Here is a tiny trained network, its code and every weight. The questions are about switching its units off for an input and a target symbol, where a switched-off unit gives its printed mean instead of its output.

import numpy as np


def w(rows, s, z=0):
    codes = np.array(rows[::2]) - 128.0
    scale = np.full(codes.shape[1], s)
    scale[-1] = z or s
    return codes * scale


def norm(h):
    return h / np.sqrt((h * h).mean(-1, keepdims=True) + 1e-5)


def f(y):
    return y / 2 * (1 + np.tanh(0.7978845608 * (y + 0.044715 * y**3)))


def softmax(a):
    e = np.exp(a - a.max(-1, keepdims=True))
    return e / e.sum(-1, keepdims=True)


def log_softmax(a):
    a = a - a.max(-1, keepdims=True)
    return a - np.log(np.exp(a).sum(-1, keepdims=True))


def net(x, mask):
    ids = ['ΣΨΩβγεηξπφ'.index(c) for c in x.split()]
    T = len(ids)
    res = E[ids] + P[:T]
    u = 0
    for l in range(2):
        r = norm(res)
        for j in range(3):
            rows = slice(3 * j, 3 * j + 3)
            q, k, v = (r @ M[l][rows].T for M in (Q, K, V))
            z = softmax(np.where(np.tri(T) > 0, q @ k.T / 3**0.5, -1e9)) @ v
            o = O[l][rows]
            res = res + np.where(mask[u + j], z, o[:, -1]) @ o[:, :-1]
        u += 3
        y = f(norm(res) @ A[l][:, :-1].T + A[l][:, -1])
        res = res + np.where(mask[u : u + 8], y, B[l][:, -1]) @ B[l][:, :-1]
        u += 8
    return log_softmax(norm(res)[-1] @ U[:, :-1].T + U[:, -1])


Q, K, V, O, A, B = {}, {}, {}, {}, {}, {}
E = w([
[150,59,137,103,99],'Σ',
[137,58,197,147,114],'Ψ',
[204,178,248,82,114],'Ω',
[68,45,148,184,119],'β',
[147,110,123,122,153],'γ',
[155,79,133,124,138],'ε',
[163,103,90,67,100],'η',
[210,190,186,114,161],'ξ',
[141,132,128,170,182],'π',
[94,43,96,196,160],'φ',
],0.011)
P = w([
[91,161,81,164,131],'0',
[71,41,108,13,66],'1',
[130,186,67,158,132],'2',
[166,56,233,145,139],'3',
[83,3,206,69,187],'4',
[154,205,66,112,85],'5',
[119,65,204,163,135],'6',
[73,126,184,135,217],'7',
[119,148,142,205,11],'8',
[139,86,186,161,140],'9',
],0.014)
Q[0] = w([
[110,180,152,154,130],'L0H1',
[118,114,107,130,146],'L0H1',
[131,116,134,128,150],'L0H1',
[142,112,140,146,94],'L0H2',
[56,170,134,74,123],'L0H2',
[129,100,135,77,187],'L0H2',
[149,128,109,212,154],'L0H3',
[146,151,108,142,7],'L0H3',
[112,101,149,170,109],'L0H3',
],0.02)
K[0] = w([
[77,131,158,106,128],'L0H1',
[109,149,122,142,145],'L0H1',
[127,135,147,162,109],'L0H1',
[130,59,155,174,151],'L0H2',
[50,213,116,145,66],'L0H2',
[179,165,102,180,77],'L0H2',
[201,109,103,207,119],'L0H3',
[139,149,60,118,2],'L0H3',
[110,129,92,174,140],'L0H3',
],0.017)
V[0] = w([
[83,221,103,153,39],'L0H1',
[164,128,140,185,8],'L0H1',
[189,122,85,183,131],'L0H1',
[111,210,68,128,136],'L0H2',
[119,170,82,110,74],'L0H2',
[163,122,80,129,162],'L0H2',
[111,158,156,114,106],'L0H3',
[112,133,164,87,223],'L0H3',
[104,134,205,129,122],'L0H3',
],0.011)
O[0] = w([
[139,146,245,133,123,129],'L0H1',
[55,104,146,107,134,145],'L0H1',
[30,147,128,138,111,182],'L0H1',
[173,51,128,154,72,3],'L0H2',
[134,88,186,141,95,60],'L0H2',
[120,125,127,141,87,150],'L0H2',
[146,107,137,122,105,89],'L0H3',
[150,85,93,158,146,129],'L0H3',
[135,75,104,107,110,101],'L0H3',
],0.011,0.0036)
A[0] = w([
[191,15,88,75,176,21],'L0N1',
[112,116,133,13,127,62],'L0N2',
[122,169,173,166,148,168],'L0N3',
[73,43,39,135,75,67],'L0N4',
[104,255,130,128,72,6],'L0N5',
[83,169,43,54,191,46],'L0N6',
[75,251,185,150,198,192],'L0N7',
[134,31,187,183,119,102],'L0N8',
],0.0093,0.0015)
B[0] = w([
[6,54,145,123,122,165],'L0N1',
[82,109,153,181,139,145],'L0N2',
[107,151,105,105,143,152],'L0N3',
[160,99,155,90,87,152],'L0N4',
[59,63,43,90,132,186],'L0N5',
[164,129,210,133,128,199],'L0N6',
[197,78,106,169,144,249],'L0N7',
[185,134,144,97,138,177],'L0N8',
],0.014,0.011)
Q[1] = w([
[143,106,112,84,232],'L1H1',
[137,7,185,70,52],'L1H1',
[234,88,141,146,150],'L1H1',
[164,140,184,160,224],'L1H2',
[155,32,221,113,77],'L1H2',
[73,123,184,104,143],'L1H2',
[147,95,181,136,184],'L1H3',
[200,106,140,197,202],'L1H3',
[157,23,45,35,132],'L1H3',
],0.016)
K[1] = w([
[135,147,131,209,81],'L1H1',
[130,193,68,78,154],'L1H1',
[43,158,142,151,95],'L1H1',
[125,183,202,135,142],'L1H2',
[107,227,67,110,128],'L1H2',
[155,207,124,124,83],'L1H2',
[166,115,134,213,104],'L1H3',
[113,114,198,204,56],'L1H3',
[139,5,114,89,120],'L1H3',
],0.018)
V[1] = w([
[48,185,134,88,90],'L1H1',
[155,188,126,208,81],'L1H1',
[35,147,167,162,180],'L1H1',
[143,68,141,69,131],'L1H2',
[130,120,117,107,174],'L1H2',
[91,138,116,63,60],'L1H2',
[152,78,123,117,214],'L1H3',
[198,128,142,100,134],'L1H3',
[186,113,1,143,101],'L1H3',
],0.018)
O[1] = w([
[53,91,117,81,67,4],'L1H1',
[80,104,24,186,152,99],'L1H1',
[48,101,161,137,125,64],'L1H1',
[135,198,111,80,149,253],'L1H2',
[129,149,102,122,74,135],'L1H2',
[181,127,184,60,183,52],'L1H2',
[78,111,168,123,207,161],'L1H3',
[138,55,221,150,121,145],'L1H3',
[127,161,163,252,122,19],'L1H3',
],0.014,0.0068)
A[1] = w([
[159,26,142,193,106,99],'L1N1',
[106,106,63,211,99,253],'L1N2',
[165,254,142,102,80,202],'L1N3',
[196,70,66,69,63,124],'L1N4',
[11,112,195,98,128,194],'L1N5',
[129,119,67,38,183,167],'L1N6',
[169,208,22,147,160,131],'L1N7',
[71,78,191,212,42,139],'L1N8',
],0.014,0.0016)
B[1] = w([
[107,228,112,147,46,201],'L1N1',
[159,3,195,29,103,176],'L1N2',
[9,193,80,158,33,163],'L1N3',
[89,143,132,210,195,237],'L1N4',
[92,54,134,235,99,167],'L1N5',
[181,203,44,112,235,254],'L1N6',
[69,205,182,8,86,231],'L1N7',
[173,243,76,31,225,167],'L1N8',
],0.014,0.01)
U = w([
[171,92,76,80,36,90],'Σ',
[19,68,50,90,100,27],'Ψ',
[145,98,52,217,112,89],'Ω',
[197,74,243,55,170,3],'β',
[51,207,152,137,81,228],'γ',
[221,153,197,179,97,102],'ε',
[82,135,163,1,113,178],'η',
[85,148,236,175,209,43],'ξ',
[33,83,164,181,166,102],'π',
[151,128,61,83,205,163],'φ',
],0.014,0.004)

Each question gives the input, a string of symbols that net reads in full, and the target symbol t.
The units are the heads (3 rows each of Q, K, V and O) and the neurons (one row each of A and B). Each row of codes is followed by its name. A weight is (code - 128) times the scale printed after its matrix; where a second scale follows, it is the last column's (O, A, B and U).
mask holds one flag per unit, layer by layer, with each layer's heads first. A switched-off unit (its flag False) gives its mean, the last column of its rows in O or B, instead of its output. The means were averaged over made-up inputs and are rounded, as every weight is.
A unit's drop is (log p(t) with every unit on - log p(t) with that unit switched off) / (log p(t) with every unit on - log p(t) with every unit switched off).
The circuit of an input: a set's keep is (log p(t) with only the set's units on - log p(t) with every unit switched off) / (log p(t) with every unit on - log p(t) with every unit switched off). Starting from the 12 units with the biggest drops (on a tie, the unit counted first), units are removed one at a time, each time the one whose removal leaves the highest keep (on an exact tie, the one counted first), for as long as the keep stays at least 0.8.
circuit, biggest first: the units of the circuit, biggest drop first
unit that matters most: the unit with the biggest drop
top k neurons: the k neurons with the biggest drops, biggest first
k most important neurons of layer l: the k neurons of layer l with the biggest drops, biggest first
heads that matter: for each layer, one digit per head in row order, 1 if its drop is at least 0.15 and else 0, layers parted by /
input ξ γ η φ Ψ π ξ β η φ, target ε: unit that matters most	L0H2
input φ β η η η Σ ξ ξ ξ Ψ, target γ: circuit, biggest first	(L0N5, L1H2)
input π ξ Σ φ β γ φ ξ, target ε: circuit, biggest first	(L0H2, L0N5, L0N1)
input η φ γ Ω η π η η, target Σ: heads that matter	011 / 010
input η η ξ γ η ε η Ψ, target γ: 4 most important neurons of layer 0	(L0N5, L0N6, L0N7, L0N1)
input ξ η η ξ η, target β: circuit, biggest first	(L0H2, L1H1)
input β ξ γ Σ, target ξ: circuit, biggest first	(L1H3, L0N6)
input ξ ξ ε η β Ω η η η γ, target ε: top 2 neurons	(L0N1, L0N6)
input γ ξ ξ φ γ β η η, target π: heads that matter	011 / 001
input ξ Σ ξ η, target ε: top 2 neurons	(L0N1, L0N6)
input φ ξ η ξ Ω, target β: heads that matter	011 / 100
input β η ξ φ ξ η ξ ξ ε γ, target ξ: circuit, biggest first	(L1H3, L0H1)
input ξ φ γ Ω, target ε: heads that matter	010 / 001
input η η η η β, target β: circuit, biggest first	(L0H2)
input φ Ω η ε γ φ, target η: top 2 neurons	(L0N5, L0N6)
input π φ η ξ, target Ω: heads that matter	111 / 111
input ε ξ η Ψ Ω φ η β, target Ψ: top 4 neurons	(L0N1, L1N5, L1N7, L1N8)
input ε φ γ φ, target η: circuit, biggest first	(L0H2, L1N2, L1H2, L1N7)
input ε φ ε φ η ξ η φ, target Ω: heads that matter	110 / 100
input Σ η ξ ε, target Ψ: top neuron	(L0N6)
input β π π η η η η, target ξ: top 4 neurons	(L0N6, L0N1, L0N2, L1N6)
input Ω Ω γ ξ, target β: circuit, biggest first	(L0H2, L1H1, L1H3, L0N7)
input ε η η, target η: heads that matter	111 / 001
input γ φ ξ π Ω π η, target Σ: 2 most important neurons of layer 1	(L1N2, L1N7)
input Ψ ε Ω η φ η Ψ Ψ φ φ, target π: top 2 neurons	(L0N6, L1N5)
input ξ η ξ Ω φ η φ η η η, target ε: heads that matter	010 / 000
input Σ γ η ξ, target Ψ: 2 most important neurons of layer 0	(L0N6, L0N5)
input φ ε φ η η ξ ξ ξ, target Ω: unit that matters most	L0H3
input π φ η Ω ξ η γ Ω η, target γ: heads that matter	001 / 001
input ξ ξ ε Ω η φ ξ ξ, target Ψ: heads that matter	111 / 110
